[128 = 0]

mr_zj: [130 142 110 131 153 139 128 170 115 164 121 120 132 113 128 130 132 111
 133 134 139 131 150 150 132]
hj_sb: [ 83  82 168 149 159 131 171 102 152  84 110 149 172 175 154  80 106 124
 119 164 165  95  95 124 219]
hj_sb: [141 130 111 113 103 102 108 122 132 136 151 110  84 110 117 123 112 127
 121 123 117 141 169 133  99]
hq_qp: [112  89 108 111  98 114 144  72 154  92 138 128 112 155 125 146 158 141
 141 119  89 132  96 125  95]
mf_cd: [130 164  78 131 137 142 115 108 142 169 116 149 144 173 141 205 146 149
 151 110  94  73  56 125  90]
hq_qp: [104 105 153 161  78 132 129  82 180  75 136  72 161 184 135  92 166 133
 213 104 103 124  64 134  76]
mf_cd: [123 140 133 108 149 171 132 154 154  95 122 187 155  95 100 119  98 125
 105 162 152 124 113 108 130]
mr_zj: [195 184 125 133 104  87  76 148  71 179 150  66  72  79 141 157 122 140
 133  85 105 159 206 121  79]
mr_zj: [112 126 115 142 103 131 126 128 133 158 125 107 135 165 117 125 167 122
 160 103 116 126  97 156 101]
mr_zj: [ 95 121 114 132 157 109 238 128  72 133  95 140 131 167 131  87 162 174
 111 147 130 119 115 122 197]
hq_qp: [ 96  65 147 123 107 151 122 100 171  82 129 165 157 151 115 123 149 101
 146 121 127 133  74 154 122]
mf_cd: [136 120 139 106 140 136 147 146 126  82 135 125 116  70 114 105 117 127
 105 159 136 170 176 102 129]
hj_sb: [ 82 135  95 124 180 165 241 131 124 112  85  95 160 156 122 136 203 166
 103 186 118 143  92  59 160]
hq_qp: [125 114 128 108 113 139 111  85 158 106 133 123 118 128 119 179 144 130
  82 137 112 147 113  73 115]
mf_cd: [155 194 188 145  70 169  26 130 176 124 141 176 165 124  89 123  66 126
 118 100 160  98  70  90  82]
hj_sb: [186 230 145 164 157  97  66 147 120 167 140 114 124 115 181 123   6 153
 139 132 156  48 168 104 145]
mr_zj: [179 235 122 131 136 121 150 173  84 126 128 116 116  78 121  98  88 194
 145 134 123 119 161  81  87]
hq_qp: [129  76 161 133  87 119 113  98 108 112 131 121 127 139 129 142 182 112
 144  80 108 168 110 151 116]
mf_cd: [161 168 158 150 125 117  83 143 100 171 132  66 113 108 143 143 118 122
  99 117 143 149 178  93 140]
mr_zj: [147 144 126 140 111 105 123 121  87 163 126  93 110 139 139 150 160 142
 137  93 106 139 135 129 114]
hq_qp: [125 138 140 121 142 135 169 107 160  37 128 173 154 124 135  88  79 170
 156 162 127  92  94  98 125]
hj_sb: [115 129 120 149 144 147 127 143 120 171 109 106 155 158 140 153 170 111
 147 115 128 123 101 147 135]
hj_sb: [ 92 141 114 149 183 172 209 135 113 138  77  95 185 174 143 158 209 153
 124 158 123 127  68  78 167]
hq_qp: [126 112 123  99 130  96 197  85  92  77 120 211 110 136 127 117 113 188
 102 133 109 106 103 111 160]
mf_cd: [152 178 151 133 136 154  98 160 161  96 140 109 144  79 121 101  76 127
 137 156 151 131 154  89  99]
hq_qp: [ 78  64 133 121 101 165  96 103 176 153 121 152 148 174  94 162 176  73
  82 121 142 143  73 143 146]
mr_zj: [184 208 137 132 195 168 106 167 100 125 107 157 168  72 163 199  95 151
 128 140 131 105 121  73 122]
hj_sb: [118 126 125 141 103 146 110 149 143 145 130 119 146 141 108 110 154 106
 173 104 127 133 104 169  89]
mf_cd: [113  99 124 137 113 130  98 143 164 136 145 101 128 131 123  98 125  83
 167 124 137 135 145 183 107]
mr_zj: [133 137 120 118 171 142 136 161 123 128 121 148 134  95 133 130 102 119
 111 158 147 125 155 127 152]
mf_cd: [130 102 153 140  62 114  61 116 156 136 158  97 112 135 112 104 129  90
 157  87 128 149 138 170  85]
hq_qp: [159 176 203 165 141 149 101 170  90 133 113 110 166  98 139 104 106 127
 115 121 173 143 146  91 166]
hj_sb: [137 115 130 110 117 105 130 104 124 107 141 130  97 112 128 130 114 138
 101 133 120 141 155 110 131]
hj_sb: [121 152 113 144 157 109 147 121 128 156 122  77 119 153 157 128 114 142
 114 155 133 103 149 100 164]
mr_zj: [137 134 145 145 137 107 136 156  76 171 122  75 110 117 139 109 144 120
 106 122 145 160 187 129 169]
mf_cd: [159 149 135 131  75 133  34 128 170 139 163  73 108 100 113 150 121  97
 154  98 114 154 151 128  39]
mr_zj: [143 154  76 110 157 105 186 132  72 147 113 159 105 126 139 158 142 177
 131 125  94 108 127 131 126]
hj_sb: [108  82 159 136  89 125 109 114 159  96 143 146 139 145 115  75 116 102
 158 112 142 128 111 174 125]
hq_qp: [140 126 115 121 137  91 173 136  73 124 126 164 107 121 139  99 117 158
 151 114 116 115 146 167 141]
mf_cd: [146 158 104 137 139 130  91 139 130 179 131  79 119 126 145 178 139 115
 134 120 116 126 145 123 103]
[147 159 125 105 146 139 121 153 155  86 143 161 122  71 114 102  57 137
 119 168 145 119 161 106 112] : mr_zj
[179 121 176 125  94  88  60  86 103 108 152 154  99 103 154 159  83 132
 113  83 120 129 149 122 125] : hj_sb
[126 150  96 125 131 122 122 131 133 173 130  96 106 137 124 150 133 129
 105 137 123 124 145 114 122] : hq_qp
[ 96 169 110 137 145 124 199 117 151 106 113 167 151 180 123  65  80 187
 134 170 143  52  77 102 160] : hq_qp
[154 216 104 127 167 172 129 196 136 129 120 153 160  82 115 121  87 149
 162 154 139  98 122 113  82] : mr_zj
[132 125 133 121 121 145 117 145 131 118 129 162 139 111 111 122 125 118
 140 119 132 132 116 148 109] : hj_sb
[117 113 174 144 135 137 147 104 132  79 114 153 168 149 144 107 119 141
 132 134 143 112  87 107 168] : hj_sb
[157 176 184 151  91 139  63 145 168  94 154  92 140  93 117  72  66 121
 154 127 156 133 152 100  87] : mf_cd
[114 122 121 113 105 117 160  99 150  83 136 157 119 142 109  93 112 159
 132 140 117 113 105 117 114] : mr_zj
[133 136  93  93 135 154 133 116 134 119 121 181 127 115 108 194 147 145
 102 132 101 128  91 101  95] : mf_cd
[123 123 144 108 141 134 129 152 165  80 145 147 119  77 107  64  56 113
  97 183 169 136 183 115 150] : mr_zj
[155 192 190 169 106 143 100 148 118 124 125  70 156 117 128  93 119 144
 141 116 150 142 131  75 115] : mr_zj
[130 101 166 134 142 113 154  72  93  98 108 141 139 153 166 168 149 155
  90 121 119 128  99  79 190] : mr_zj
[117 154 171 152 151 157 145 173 131 117 113 106 166 114 120  64 107 121
 116 163 179 137 145 101 172] : mr_zj
[ 88 100 118 145 143 129 150 128 129 162 109 168 157 190 135 111 135 114
 142 122 145  82  79 184 178] : mf_cd
[157 141 127 113 129 113 153  46 103  73 116 188 133 152 163 211 138 204
 126 104  71  91  48  65 113] : mr_zj
[138 165  93 124 173 152 117 153 119 182 111 125 135 120 139 197 137 124
  99 142 127 116 128 105 135] : mf_cd
[128  89 123  99 125  87 142  85 122 104 143 126  76 115 135 137 113 136
  71 146 119 148 176 103 160] : hj_sb
[110 159 159 153 116 123 160 115  95 161 101 138 145 183 117 103 136 165
  79 123 153 105  87  85 191] : hq_qp
[158 176 163 160 191 149 151 143  53 149  82 120 177 129 180 190 158 159
 112 121 133 121 103  70 186] : mr_zj

hd_sm: [107 111 152  83 215 123 139 119 108 151 162 112  87 105 151 101 143 104
 142 162 143 173 151 139 121]
gz_fl: [123 130 137 107 174 138 142 126  83 137 122  91 112 112 134 123 134 125
 125 143 149 145 137 158 136]
gz_fl: [142 175 118 110 125 143 174 159 106 157  67  39 195 119  46 119 188 187
 109 133 120  71 149 217 154]
gz_fl: [129 138 135 130 105 140 118 134 123 129 120 110 144 136 115 137 138 128
 123 124 138 113 120 129 122]
gz_fl: [147  91 131 161 121 136 145 120 122 166  97 121 115 143 109 101 178 153
 111 121 124 134 143 143 159]
tj_gt: [112 108 144  81 134 101 129 120 106 186  94  95 118 134 133 101 162 152
 122 138 111  89 143 177 132]
tj_gt: [165 152  60 195 126 131 147 154 171  44 157 205 121 124 119 149 101 131
 114 122 118 146  75  37 122]
dz_bl: [142 144 116 137 101 130 119 139  99 120 108 129 121 127 134 141 133 130
 111 128 130 110  97 118 136]
hd_sm: [133 186 139  93  88 114 118 164 116 133 107 114 150 119 102 127 204 122
 116 133 115  66  85 124 126]
tj_gt: [104  72 150 109 125  91 125  88 149 173 116 146 113 140 161 101 106 140
 150 110  95 127 177 170 140]
rh_lt: [136 137 125 140  96 114 127 129 108  92 103 149 112 138 141 136 148 123
 115  96 128  97  77  99 131]
hd_sm: [118  80 126 120 149 126 114 112 118 165 132 119  96 146 151 120 108 138
 119 148 136 139 140 126 112]
dz_bl: [157 180 113 169  58 142  67 158 134  87 172 210 113 106 164 170 102  68
 124 147 126 154  71  34 128]
rh_lt: [107  78 148 126 154 124 151  89 113 125 104 102 117 150 139 116 113 142
 137  88 144 130 151 163 130]
tj_gt: [134 139 117 109 150 132 147 146  89 140  99  80 125 131 103 121 171 153
 101 143 142  96 105 144 124]
rh_lt: [101 113 194 104 190 112 187  87 129 117 120 115 131 102 127  83 170 107
 177  74 124 165 190 203 174]
rh_lt: [164 174  97 168  93 145 126 161 129 102 128 154 142 111 109 147 136 127
 112 139 121 130  99  97 146]
dz_bl: [160 178 110 148 156 142 188 158 129 112 111 112 161  92  67 111 187 150
 123 131 114 136 141 163 174]
rh_lt: [155 244 140  86  53 137  52 208 123 186 162 141 156  73 111 144 202  78
 117 220 100 105  96  98 134]
tj_gt: [146 120 116 157 123 138 137 131 144 152 127 138 135 121 112 118 130 143
 126 140 113 150 157 142 153]
dz_bl: [150 108 108 172 114 142 120 135 158 138 145 159 119 140 116 125 135 133
 116 142 125 151 126  86 128]
rh_lt: [190 167 111 168  49 118  86 177 147 208 137 219 106  81 130 103 207 111
 108 196  56 151 127  95 199]
gz_fl: [122 158 151 121 141 147 134 142 141  95 153 112 150 125  98 132 168 100
 137 120 155 132 111 103 108]
rh_lt: [141 172  58 131 200 109 160 166 217  73 212 202 137  88 111 128  86 127
 145 175  91 168 128  66 104]
tj_gt: [106 122 147 104 160  89 145 111 191 123 166 179 130 106 142  99 123 108
 173 116  87 153 171 136 136]
tj_gt: [143 116 141 176 166 162 158 123 134  93 151 137 116 123 108 117 160 105
 134 111 160 189 132 100 144]
hd_sm: [132 164 137 178 101 182 150 124 146  48 126  94 208 134  78 172  81 123
 149  69 167 142 142 146 129]
hd_sm: [116  62 115 143 195 140 172  99 154 141 130  94 131 155 103 107 100 171
 132 120 142 156 181 159 117]
hd_sm: [127  57 102 161 103 121 141  99 148 149  83 116 133 184 116 122  99 192
 109  96 120  94 143 145 119]
rh_lt: [177 201  85 161  78 143 102 187 142 130 148 173 144  93 106 148 148 119
 106 181 101 133  96  81 148]
gz_fl: [ 65 109 145  53 205  82 151  93 159  82 160 122 128 134 160 123  68 118
 172  99 129 115 144 143  74]
dz_bl: [112  65 174 116 133 128  97 108 112 175 135 122  72 162 151 100 192 103
 117 133 156 136 112  90 106]
tj_gt: [ 97 119 152  97 135 140 120 105  97 129 114  68 149 139 138 148  76 130
 140 113 157 117 151 180 109]
dz_bl: [102  58  89 100 155  96 156  87  96 159  58  71 122 169 148 126  43 218
 110 110 116  71 158 212 114]
dz_bl: [138  69  87 172 117  97 109 110 201 136 168 234  87 143 171 117  70 134
 133 138  83 164 139  63 123]
dz_bl: [ 96  73 148  96 163 107 123  95 129 156 135 120  98 146 160 109 109 129
 140 126 131 134 152 142 108]
hd_sm: [125 131 150 159 127 166 148 108 113  83 116  94 160 133 111 148 101 120
 143  81 166 151 146 156 140]
hd_sm: [122 190 182  97  96 170  94 152  62 123 119  57 153 118 111 157 179  82
 122 132 183 108  93 136 118]
hd_sm: [124 136 102 111  94  91  73 137 157 130 167 204 101 122 185 145  73 106
 131 160  93 120 100  68 101]
gz_fl: [130 165 123  99 147 144 140 144  67 143  97  63 144 105 116 139 123 146
 115 152 141 113 135 189 142]
hd_sm: [100 160 173  81  90 155  82 137  84 126 120  53 158 149 120 164 141 100
 123 124 181  79  91 129  80]
dz_bl: [166 172 113 167 101 145 141 162 129 111 120 145 142 110  91 128 187 126
 112 131 121 128 101 105 159]
gz_fl: [ 87 109 131  78 120  91 128 113 186 139 125 109 170 162 113 124 103 160
 146 108 104  64 147 152  80]
rh_lt: [106 117 135  95 198 112 180 102 103 117 106  91 128 112 134 111 106 148
 146 107 128 134 167 201 144]
tj_gt: [122 167 153 110 121 125 112 140 164 131 170 154 150  97 126 126 137  89
 158 143 110 151 150 125 133]
dz_bl: [ 98 168 225  82 106 142  75 133 124 116 180 126 129 116 142 132 201  25
 161 120 168 142 100  82 101]
gz_fl: [158 161 114 138 139 143 180 156 114 152  84  80 165 109  58 105 202 173
 109 137 115 109 147 187 173]
rh_lt: [121 128 129 125  99 122 114 126 108  94 110 125 120 154 140 147 129 123
 115 100 147  87  75  95 102]
tj_gt: [107  71 147 122 143 107 134  91 110 118 110 132  85 159 163 114 131 126
 128  89 142 120 112 118 116]
[193 206  60 210 125 153 157 185 193  71 178 212 159  74  80 140 129 121
 127 160  93 188 121  68 169] : rh_lt
[141 164  99 130 142 119 130 156 170 107 170 174 133 104 120 129 127 117
 133 157 105 142 116  85 120] : rh_lt
[140 180 152 123  83 161  83 161 101 142 141 109 143 113 116 150 165  89
 118 159 151 127 101 106 124] : tj_gt
[129 155 124 132 114 104 112 140 172  76 174 206 115 116 151 135 129  84
 144 120 110 135  88  51 112] : tj_gt
[136  70  75 170 131 140 121 117 150 130 134 137 114 170 132 143  57 169
 105 139 137 135 126  93  95] : rh_lt
[120 142 123 125 150 156 150 140 162 113 141  76 184 142  67 137 126 148
 132 128 151 118 145 140  96] : hd_sm
[112 146 136 116  79 104 106 122 165 102 135 159 155 134 142 146  96 114
 149 100 106  97 120 117 112] : dz_bl
[152 161 136 138 120 114 164 141 108 121  92 142 126  99 111 103 206 129
 124 108 103 118 118 151 184] : hd_sm
[ 99 120 140 100 143  80 128 109 167  81 158 188 106 129 169 121 111  97
 157  97 109 122 108  88 104] : tj_gt
[109 135 143 139 199 153 172 108 153  48 170 118 152 115 115 138  83 102
 167  92 165 186 156 132 117] : tj_gt
[149 100 107 165  90 144 108 129 120 164 109 129 119 149 126 133 120 153
 101 142 127 126 126 119 135] : hd_sm
[119  62 144 117 203  97 191  98 136 168 104 121  91 133 118  58 197 160
 133 112 108 142 172 174 159] : tj_gt
[150 149 105 154 110 151 107 156 162 143 163 148 145 119 107 139 121 123
 122 169 122 152 134  95 123] : rh_lt
[180 171  92 158  85 110 133 161  96 149  90 179 106  85 136 117 170 141
 102 152  75 121 107 135 200] : rh_lt
[121  40  93 129 143  84 111  98 148 181 131 180  62 155 185 104  79 160
 116 152  92 134 142 108 116] : hd_sm
[173 194 109 174  71 151 101 168 128 112 145 180 139  89 125 153 134  97
 121 153 112 155 105  90 165] : hd_sm
[148 137 131 158 122 166 116 143 161 172 161 126 157 110  95 125 130 122
 135 168 125 180 180 138 147] : rh_lt
[165 172 125 171  95 150 113 149 108 114 138 170 120  89 139 142 135  94
 126 141 122 171 117 108 175] : hd_sm
[101  58 176 130 194 119 169  76 135 118 134 129  93 141 144  87 151 112
 157  79 147 175 165 145 139] : tj_gt
[128 138 114  95 157  81 129 141 147 142 154 185  91  98 157 101 149 116
 134 161  84 132 120 106 134] : hd_sm
[121  86 103 118 159 110 153 108 108 150  92 103 112 143 138 116  96 178
 115 126 119 110 147 172 131] : dz_bl
[124 167 122 102 143 116 153 152 162 112 135 118 165 119  85 119 165 138
 135 129 113  97 123 131 115] : hd_sm

snpb: [125 139 132 123 129 143 151  88 120 154 136  84 111  72 175 159  94 126
  76 108 130  90 167  59  73]
tmzh: [141 119 155 140  71 114 124 131 122 120 111 156 124 124 148 113 110 150
 139 144 132 149 110 129 160]
snpb: [133 106 135 131 123 137 138 119 122 149 121  76 148 117 143 177 100 127
  90 140 153 145 133 103 129]
snpb: [116 121  91 122 149 131 119 109 135 136 154 103 154 125 114 132 154 103
 134  95 130  85 164 132 100]
zmrp: [160 145 255 149  86 118 140 125 131  47 152 135  86 163 123 111 119 111
 186  67 119  96 196  58  64]
tmzh: [118 118 164 128 112 118 126 150 121 134 154 108 148 165  96 138 123 130
 183 169 160 108 136 137 146]
tmzh: [138  98 199 153  73  57 119 124 146 125 136 138 133 151 163 108 123 127
 165  85 131  96 177 117 139]
rfrt: [131 107 129 154  93  36 110 128 160 125 164 104 130 136 124 108 101  72
 160 109 154 118 167 129 125]
ldjl: [164  82 139 142  87 192  94 126 145  69 149 153 164 163  83 121 172 119
 153  98 134 106 147 150 125]
zmrp: [ 72 155  81 121 108  82 157 118 104 168 111  83 113 119 148 160  79 137
  95 161 133 124 119 100 143]
ldjl: [ 83 128 138 130 105 143 145 123 106 145 117 121 108 128 134 161  98 154
 103 168 137  89 120  99 142]
rfrt: [112 128 107 132 126 103 121  95 123 151 123 145 130  69 167 106 129 126
 119 106 122 106 134 124 120]
gsnl: [137 154 183 121 178  95 145 137 133 141 115 148  97 127 166 106 137 141
 135  97  98 134 139 117 112]
tmzh: [ 81  95 131 166 160 167  97 101 111  79 135 154 116  54  75 136 114  66
 124 160 174 121  88 123 107]
snpb: [ 93 160 105 131 111  71 144 134 123 120 133 104  97 145 113 129  92 105
 138 141 129 131 130 110 125]
tmzh: [130 112 181 142  96 118 137 135 137 123 133 115 110 157 137 149 101 134
 120 130 136 105 152  98 129]
gsnl: [119 135 104 132  95  81 151 102 144 169 131  86  94 100 189 149  71 123
  60 110 121  96 167  72 106]
snpb: [163 165 127 108 131 121 161 110 131 148 147  54 117 108 165 152  95 118
 100  97 123 132 180  63  64]
zmrp: [114 128 156 124 180  77 120 132  98 141 118 110 187 120 115 117 161 114
 207 123 151 177 115 164 145]
tmzh: [108 154  94 110 142 170 147 144 112 131 129 104 115 147  93 158 114 138
 111 179 132 134 102 122 129]
zmrp: [159 120 148 138  98 125 118 122 129 108 145 119 139 109 125 118 114 108
 153 128 150 148 136 118 115]
gsnl: [146 152 169 125 132 181 122 129 126  61 172 150 111 143  75 100 157 108
 191 107 123  85 159 110  68]
ldjl: [115 117 119 130 126 125 134 127 138 161 126 121 113 122 150 146 105 138
  86 146 130 105 129 119 138]
zmrp: [138 122  66 128 154  76 103  98 159 142 154 126 155  98 146  86 167  83
 137  47 111 103 175 153  95]
gsnl: [134 124  69 116 118 149 112 147 112 130 115 136 172 132  92 122 144 138
 150 181 145 190  68 187 180]
gsnl: [ 78 124 138 139 145  33 143 120 124 178  86 123 116 119 187 136 107 139
  98 110 116 132 126 123 162]
rfrt: [159 142 145 117 181 162 134 134 138 123 116 148 110 121 142 120 149 137
 104 105 101 149 123 128 106]
tmzh: [117 155 176 155  95  64 133 110 143  91 155 155  52  98 148  84  85  89
 149  97 120  82 169  72  76]
snpb: [124 148 128 133  90 106 142 131 112 119 122 110 108 114 127 135  78 122
 130 168 146 166 106 103 135]
ldjl: [203 161 156 107 102 202 124 139 114  98 146 168 127  95 121  83 136 154
 178 162 129 168 102 131 110]
rfrt: [199 117 143 113 140 187 133 154 148 149 117 132 128 130 153 140 123 164
  82 155 123 180 103 138 143]
zmrp: [ 80 126 155 135 124  71 131 116  94 154 120 115 152 106 139 130 118 129
 174 145 154 120 124 126 149]
ldjl: [ 78 127  87 116 202 155 114 125 114 127 159 105 166 139  57 141 179  94
 169 129 144  82 136 159 106]
tmzh: [172 150 114  94 131 211 137 121  99 104 132  91 185 146 101 146 175 148
 156 103 121 154 142 124  96]
ldjl: [195 127  39 111 143 154 109 125 167 145 160 108 149  94 129 110 136  98
  96 119 129 163 131 155 105]
ldjl: [199  86 144 141  98 173  95 142 156  89 149 148 155 138 101 112 144 112
 144 128 147 161 123 157 134]
snpb: [130 128  98 105 189 206 147 105 148 168 168  65 117 112 137 185 129 120
  48 107 123  41 188  78  52]
ldjl: [167 101  83 128 108 192 119 135 150 149 133 126 119  93 133 150  89 133
  53 191 151 156  89 134 146]
zmrp: [115 151  84 113 167 179 132 124 106 122 126 119 129  99  97 140 132 120
 116 158 134 149  94 131 113]
gsnl: [156  52 169 149 109  79 103 149 198 170 141 154 138 188 172 118 148 143
 104  86 116  70 179 164 172]
gsnl: [172 120  78 118  49 237 130 160 134 108 147 111 120 157  76 166  82 151
  86 233 158 158  81 127 155]
tmzh: [168 151 159 118 101 122 142 120 140 101 147 108 124 164 143 117 144 130
 149  56  99 104 196  91  79]
zmrp: [137 100 153 137 182 103 113 139 166 165 179 106 125 111 124 127 117  86
 135 142 161  91 158 135 106]
gsnl: [139 153 133 120 132  88 143 129 150 130 102 159  96 163 178 100 153 155
 105  52  63 115 159 124 122]
snpb: [138 157 133 111 163 116 136 131 138 154 134 155 102 111 161  94 140 144
 131 114  99 108 138 130 111]
rfrt: [173  96 145 141 110  78 125 128 180 174 123 137 105 113 209 117 100 136
  65  98 113 129 153 122 141]
tmzh: [181 117  92 113 151 174 123 151 169 119 129 126 138 187 116 135 169 136
  86  89  94 145 141 157 126]
ldjl: [130 135  53 118 207 200 115 100 136  98 122 142 131  94 104 127 183  98
  78  70  95 129 123 141  76]
gsnl: [103 116 185 140 143 172 146 121 124 126 111 136  82 123 146 169 104 148
  69 136 123  85 131  79 113]
snpb: [173 127 108 109 147 169 116 117 144 116 161 110 170 143 113 118 184 117
 150  67 114 104 178 138  83]
snpb: [178 147 142 131 114 122 137 106 128  91 145  73 131 100 134 134 104  84
 133  84 139 173 165  76  64]
tmzh: [104 161  75 104 166  95 140 120 116 172 119 115 138 109 150 118 142 136
 126 119 110 130 125 142 128]
zmrp: [113  88 125 156 102  53 104 124 165 160 184 106 123 106 129 118  84  73
 142 150 175  74 163 128 128]
rfrt: [159 144 130 116 107 199 127 152 116 102 166 115 127 129  69 133 107 123
 165 208 165 147 102 126 117]
gsnl: [ 85 162 191 131 169 141 155 124  95  96  94 152  79 130 129 139 128 144
 126 116 103 120 117  88 105]
tmzh: [129 138 114 120 103 122 130 152 118 150 115 151 123 127 131 114 108 158
 137 194 136 163  78 155 178]
rfrt: [157 137 137 114 140 235 128 112  83  61 105 119 176 127  85 151 177 138
 148 101 125 180 110 120  98]
rfrt: [ 64 125 144 138 106 130 122 124  98 122 132 161 122 124 101 122 126 139
 170 172 145  71 110 133 150]
gsnl: [170 142  56 105 126 134 141 110 148 171 105 116 128 101 196 128 129 153
  46  88  87 155 135 124 122]
ldjl: [148 105 180 145  75 145 123 125 134  93 114 163 118 150 143 122 133 150
 125 101 115 115 141 114 136]
ldjl: [142  72 111 145  86 129 116 115 174 151 152 102 132 145 151 158 111 118
  64 103 135  66 180 113 126]
snpb: [131  94 137 141 149 122 108 123 136 117 124 131 159 133 118 129 156 109
 137  98 135 136 134 151 134]
ldjl: [135 122  96 117 160 184 117 136 133 139 136 149 131 112 109 126 144 135
 112 161 131 126  99 156 134]
zmrp: [157 130  98 124  61 114 131 117 118 127  95 125 154 126 163 123 122 154
 114 111 115 182 116 130 157]
rfrt: [164  80 159 146  68  28 117 187 193 183 142 134 118 200 162 113  86 144
 126 170 143 139 134 171 213]
rfrt: [173 112 123 140 130  73 108 121 159 126 147 113 149 107 143 100 129  82
 145  86 138 164 153 140 112]
gsnl: [126 114 159 137 114  96 151 149 133 177 116  86 102 124 161 174  49 139
  77 197 161 160 107  99 161]
snpb: [163 137  93  99 122 191 121 101 131 129 165 116 169 125 127 116 183 138
 146  74 109  68 185 126  77]
rfrt: [145 156 128 120  97 161 148 124 125  92 132 110 105 154 120 142 118 133
 113 107 109 121 152  86  93]
zmrp: [155 116  98 108 158 178 138 134 145 194 120 115 125  99 171 158 112 163
  44 164 126 135 108 131 141]
rfrt: [161 126 121 106 165 128 131 167 140 169  96 145 149 164 149 122 157 174
 115 143 106 188  91 183 183]
[ 80 100 168 172  87  75 108  67 121  87 131 156 119  83 150 106 130  88
 149  47 129  50 181  87  91] : rfrt
[128 116 155 137 139 136 129 173 135 122 103 155 103 167 108 139 111 146
 113 187 134 174  73 155 180] : snpb
[ 58 115 140 153 142  81 118  90 115 119 122 147 122  98 134 119 140 101
 141  84 127  68 150 115 113] : rfrt
[110 145  89 130  96  88 134 122 123 141  91 161 105 111 166 106 111 150
 100 130 102 150  98 136 162] : tmzh
[161  99 146 143  64 128 116 141 149 113 127 149 127 153 135 120 115 140
 123 135 132 137 127 136 158] : zmrp
[120 105 121 134 141  99 111 128 126 128 112 135 170 142 121 120 162 122
 152 103 129 149 122 167 156] : gsnl
[129 102 116 125 163 171 106 121 125 122 110 165 166 126 119 120 188 141
 129 102 114 128 112 172 143] : gsnl
[ 97 122 180 148 137 139 110 109 108  51 160 133 145 143  60 118 166  80
 214  85 145  77 166 114  79] : gsnl
[175 128 128 110 193 104 124 110 141 170 135 101 172  86 176 111 164 116
 134  64 119 153 163 139  95] : zmrp
[169 180  73  79 166 225 167 154 123 156 125  85 105 134 123 170 108 165
  58 185 112 173  96 109 108] : rfrt
[185 159 185  83 150 152 144 127  92 169 161  71 202 111 145 124 159 159
 221 128 150 139 166 118  94] : tmzh
[ 53 122 100 125 198  47 127 146 127 193 101 140 137 149 137 126 150 138
 129 141 118 116 103 184 186] : rfrt
[ 97 144  83 116 197  87 135 132 127 155 115 100 142 140 122 137 148 111
 120 109 116 148 124 151 131] : rfrt
[125 115 116 127 121 159 135 130 135 138  96 148 114 144 151 148 131 164
  66 125 103 123 113 129 152] : gsnl
[142  78 198 155 101  80  92 124 128 128 152 143 176 102 128  97 133 105
 212 135 178 128 138 153 150] : zmrp
[155 131 137 122 119 184 134 154 119 107 122 120 128 148  96 150 114 141
 123 179 143 178  91 130 142] : gsnl
[ 84 167 104 126  99  86 144 121  93 154 101 152  95  74 158 108  82 150
 129 186 130 149  76 120 159] : tmzh
[126 109 109 136  75 199 117 124 126  91 159 117 129 138  75 154 112 116
 122 166 156  91 130 112 117] : gsnl
[120 112 142 137 192 148 110  89 113 125 140 121 153  45 127 127 146  86
 139 103 153 121 134 119  81] : tmzh
[174  97 149 130  71 199 109 141 139 116 160 146 143 135 107 126 125 146
 144 174 155 109 124 138 141] : ldjl
[ 39 187 139 138 136  63 153  98  64  85 113 102 106 102 100 130 104  89
 187 117 136 130 127  78  91] : gsnl
[118 159  71 115 123  73 148 122 147 172 131 103  98 124 170 124 101 128
  86 114 103 111 151 112 119] : rfrt
[ 87 120  99 131 140 142 128 126 124 130  93 162 117 143 130 137 148 152
  87 122 101 110 104 146 157] : ldjl
[105 117 190 118 155 200 146 153 114 152  87 179 103 162 147 157 145 212
  87 167 103  94  94 133 170] : zmrp
